Small tables with named rows and columns. After each table, cells are looked up by row and column.

Table bot
|  | vakeg | setag | kava | lum | tel | nonot |
|---|---|---|---|---|---|---|
| fuvivi | 129 | 82 | 138 | 104 | 113 | 133 |
| mabus | 115 | 136 | 118 | 181 | 138 | 114 |
| voborof | 129 | 85 | 149 | 153 | 96 | 98 |
| romaro | 101 | 153 | 110 | 196 | 147 | 117 |
| nevasi | 86 | 88 | 171 | 139 | 204 | 117 |
| nagu | 126 | 95 | 120 | 72 | 100 | 158 |
| batuv | 128 | 132 | 81 | 55 | 73 | 166 |
| dom | 97 | 97 | 166 | 130 | 82 | 55 |
| muve | 136 | 109 | 143 | 141 | 131 | 117 |
| zemapup | 124 | 112 | 164 | 120 | 170 | 123 |
| bam | 153 | 103 | 116 | 146 | 85 | 68 |

dom, vakeg: 97
fuvivi, kava: 138
bam, tel: 85
zemapup, setag: 112
nevasi, nonot: 117
nevasi, lum: 139
bam, setag: 103
zemapup, tel: 170
zemapup, lum: 120
nevasi, vakeg: 86
nagu, vakeg: 126
nagu, setag: 95
dom, nonot: 55
nevasi, setag: 88
romaro, vakeg: 101
muve, lum: 141
voborof, tel: 96
muve, kava: 143
fuvivi, nonot: 133
Row with the largest vakeg: bam

Table tad
,rig,danase
dapobug,6626,7268
sopi,8932,7214
vogug,4740,6344
balaro,2267,1896
ruli,5740,5629
luko,5185,7604
voge,5325,5445
zub,5245,6323
zam,5397,8440
datu,5271,7183
luk,8894,6906
mos,7060,5524
guropod,3605,5834

What is the rig of ruli in tad?
5740
What is the danase of luk in tad?
6906
What is the rig of vogug in tad?
4740
What is the danase of zam in tad?
8440
What is the rig of datu in tad?
5271
What is the danase of luko in tad?
7604
What is the danase of sopi in tad?
7214
What is the rig of balaro in tad?
2267
What is the rig of zub in tad?
5245
What is the danase of mos in tad?
5524
What is the rig of luk in tad?
8894
What is the danase of vogug in tad?
6344
What is the rig of dapobug in tad?
6626
What is the rig of zam in tad?
5397
What is the danase of guropod in tad?
5834
What is the danase of ruli in tad?
5629

gira:
         vilaned  guke  mek  fufo  finub
vikigad       49   175  194   218    194
linifi       189   194  183   193    198
sol          179   180  182   196    161
kalok        177   176  183   182    170
guzoz        172   191  184   190    224
zis           99   175  191   199    163
lakupig      236   196  178   204    183
tev          135   185  191   195    179
gari         187   180  179   181    221
ziris        201   181  178    96    194
nafanat      182   183  182   190    189
razugog      186   180  184   186     91
zodi         196   178  177   201    239

What is the finub of nafanat in gira? 189
What is the mek of tev in gira? 191
What is the guke of nafanat in gira? 183
What is the mek of lakupig in gira? 178
What is the guke of razugog in gira? 180
What is the fufo of vikigad in gira? 218
What is the mek of guzoz in gira? 184
What is the fufo of sol in gira? 196
What is the vilaned of nafanat in gira? 182
What is the vilaned of linifi in gira? 189

rigapa =
|  | sil | tudi | kof | timaf | lufikiv | keb | mutidab | vulatu | suvaki | zim |
|---|---|---|---|---|---|---|---|---|---|---|
| badeg | 66.7 | 74.4 | 85.0 | 77.2 | 90.8 | 52.7 | 21.8 | 52.6 | 58.3 | 58.5 |
| muvaz | 67.0 | 61.3 | 65.3 | 87.1 | 78.8 | 42.7 | 46.2 | 48.9 | 82.2 | 39.7 |
| vob | 63.3 | 83.0 | 82.6 | 49.8 | 88.3 | 63.9 | 93.1 | 48.4 | 27.2 | 57.4 |

badeg, sil => 66.7
badeg, suvaki => 58.3
badeg, zim => 58.5
muvaz, mutidab => 46.2
muvaz, vulatu => 48.9
vob, kof => 82.6
muvaz, suvaki => 82.2
badeg, kof => 85.0
vob, timaf => 49.8
badeg, tudi => 74.4
muvaz, timaf => 87.1
vob, zim => 57.4
vob, sil => 63.3
muvaz, kof => 65.3
vob, mutidab => 93.1
muvaz, tudi => 61.3

